Here is a tiny trained network, its code and every weight. The questions are about switching its units off for an input and a class, where a switched-off unit gives its printed mean instead of its output.

import numpy as np


def w(rows, s, z=0):
    codes = np.array(rows[::2]) - 128.0
    scale = np.full(codes.shape[1], s)
    scale[-1] = z or s
    return codes * scale


def f(y):
    return y / 2 * (1 + np.tanh(0.7978845608 * (y + 0.044715 * y**3)))


def log_softmax(a):
    a = a - a.max(-1, keepdims=True)
    return a - np.log(np.exp(a).sum(-1, keepdims=True))


def net(x, mask):
    res = np.array(x, float).reshape(1, 4) / 4 @ E
    y = f(res @ A[0][:, :-1].T + A[0][:, -1])
    res = res + np.where(mask, y, B[0][:, -1]) @ B[0][:, :-1]
    return log_softmax(res[-1] @ U[:, :-1].T + U[:, -1])


A, B = {}, {}
E = w([
[124,102,76,174,195,141,148,119],'x0',
[93,75,123,136,132,105,102,53],'x1',
[98,55,146,137,52,62,135,150],'x2',
[109,153,254,196,137,103,164,102],'x3',
],0.014)
A[0] = w([
[135,71,169,122,110,97,117,141,103],'neuron 0',
[184,191,192,249,201,125,202,109,255],'neuron 1',
[79,55,142,172,84,34,177,166,180],'neuron 2',
[99,108,96,152,128,151,182,122,139],'neuron 3',
[171,179,169,91,37,136,137,173,163],'neuron 4',
[147,134,95,66,74,93,71,67,117],'neuron 5',
[77,29,220,124,73,44,108,115,181],'neuron 6',
[73,105,225,186,124,116,110,95,169],'neuron 7',
[171,89,6,32,128,99,85,169,218],'neuron 8',
[120,121,48,155,119,149,95,127,91],'neuron 9',
[107,108,255,140,123,128,138,45,187],'neuron 10',
[102,167,154,158,94,51,210,106,103],'neuron 11',
[105,46,16,145,206,140,136,45,173],'neuron 12',
[107,255,165,144,174,173,157,130,147],'neuron 13',
],0.0097,0.0059)
B[0] = w([
[122,87,149,139,74,97,178,95,153],'neuron 0',
[134,147,209,105,207,102,178,150,222],'neuron 1',
[120,38,120,115,157,57,174,195,199],'neuron 2',
[177,94,95,82,164,126,124,143,142],'neuron 3',
[161,196,115,137,93,109,160,181,198],'neuron 4',
[124,146,83,153,149,192,158,155,167],'neuron 5',
[208,83,123,174,12,28,110,107,220],'neuron 6',
[153,76,254,32,60,66,58,99,194],'neuron 7',
[58,121,21,147,85,231,108,112,252],'neuron 8',
[102,145,87,142,127,172,114,100,164],'neuron 9',
[137,145,181,118,111,32,75,49,205],'neuron 10',
[76,85,189,134,181,70,100,95,168],'neuron 11',
[92,44,126,210,203,112,96,61,221],'neuron 12',
[131,223,206,148,187,154,131,75,194],'neuron 13',
],0.0097,0.019)
U = w([
[123,102,42,153,43,109,181,181,71],'0',
[144,234,191,116,254,119,159,92,252],'1',
[119,43,139,116,205,83,192,173,128],'2',
[118,214,53,57,61,233,94,157,191],'3',
[82,80,25,169,167,190,53,31,94],'4',
[170,100,188,106,71,28,98,57,66],'5',
],0.0095,0.0023)

Each question gives the input, the list of numbers given to net, and the class t.
The units are the neurons (one row each of A and B). Each row of codes is followed by its name. A weight is (code - 128) times the scale printed after its matrix; where a second scale follows, it is the last column's (A, B and U).
mask holds one flag per neuron, in row order. A switched-off neuron (its flag False) gives its mean, the last column of its row in B, instead of its output. The means were averaged over made-up inputs and are rounded, as every weight is.
A unit's drop is (log p(t) with every unit on - log p(t) with that unit switched off) / (log p(t) with every unit on - log p(t) with every unit switched off).
The circuit of an input: a set's keep is (log p(t) with only the set's units on - log p(t) with every unit switched off) / (log p(t) with every unit on - log p(t) with every unit switched off). Starting from the 12 units with the biggest drops (on a tie, the unit counted first), units are removed one at a time, each time the one whose removal leaves the highest keep (on an exact tie, the one counted first), for as long as the keep stays at least 0.8.
units of the circuit, in order: the units of the circuit, biggest drop first
unit that matters most: the unit with the biggest drop
top k neurons: the k neurons with the biggest drops, biggest first
drop when u is switched off: that unit's drop, to one decimal
input [-5,2,-6,-5], class 3: units of the circuit, in order => neuron 12; neuron 10
input [8,-1,4,3], class 2: units of the circuit, in order => neuron 2
input [3,-5,5,0], class 2: top 3 neurons => neuron 8; neuron 2; neuron 6
input [-5,4,6,-8], class 0: top 2 neurons => neuron 6; neuron 2
input [-5,2,-7,-1], class 1: top 2 neurons => neuron 8; neuron 13
input [-7,-8,-1,7], class 1: top 2 neurons => neuron 13; neuron 1
input [-4,6,5,-6], class 4: top 3 neurons => neuron 8; neuron 4; neuron 12
input [0,6,-7,6], class 1: top 3 neurons => neuron 1; neuron 6; neuron 13
input [6,-2,6,-2], class 4: top 2 neurons => neuron 1; neuron 4
input [-7,2,-6,-6], class 3: drop when neuron 12 is switched off => 0.1
input [-6,5,-3,-3], class 3: drop when neuron 12 is switched off => 0.4
input [-4,6,-6,1], class 1: drop when neuron 6 is switched off => 0.8
input [-3,-2,-6,-5], class 3: drop when neuron 12 is switched off => 0.3
input [5,0,7,-4], class 4: unit that matters most => neuron 12
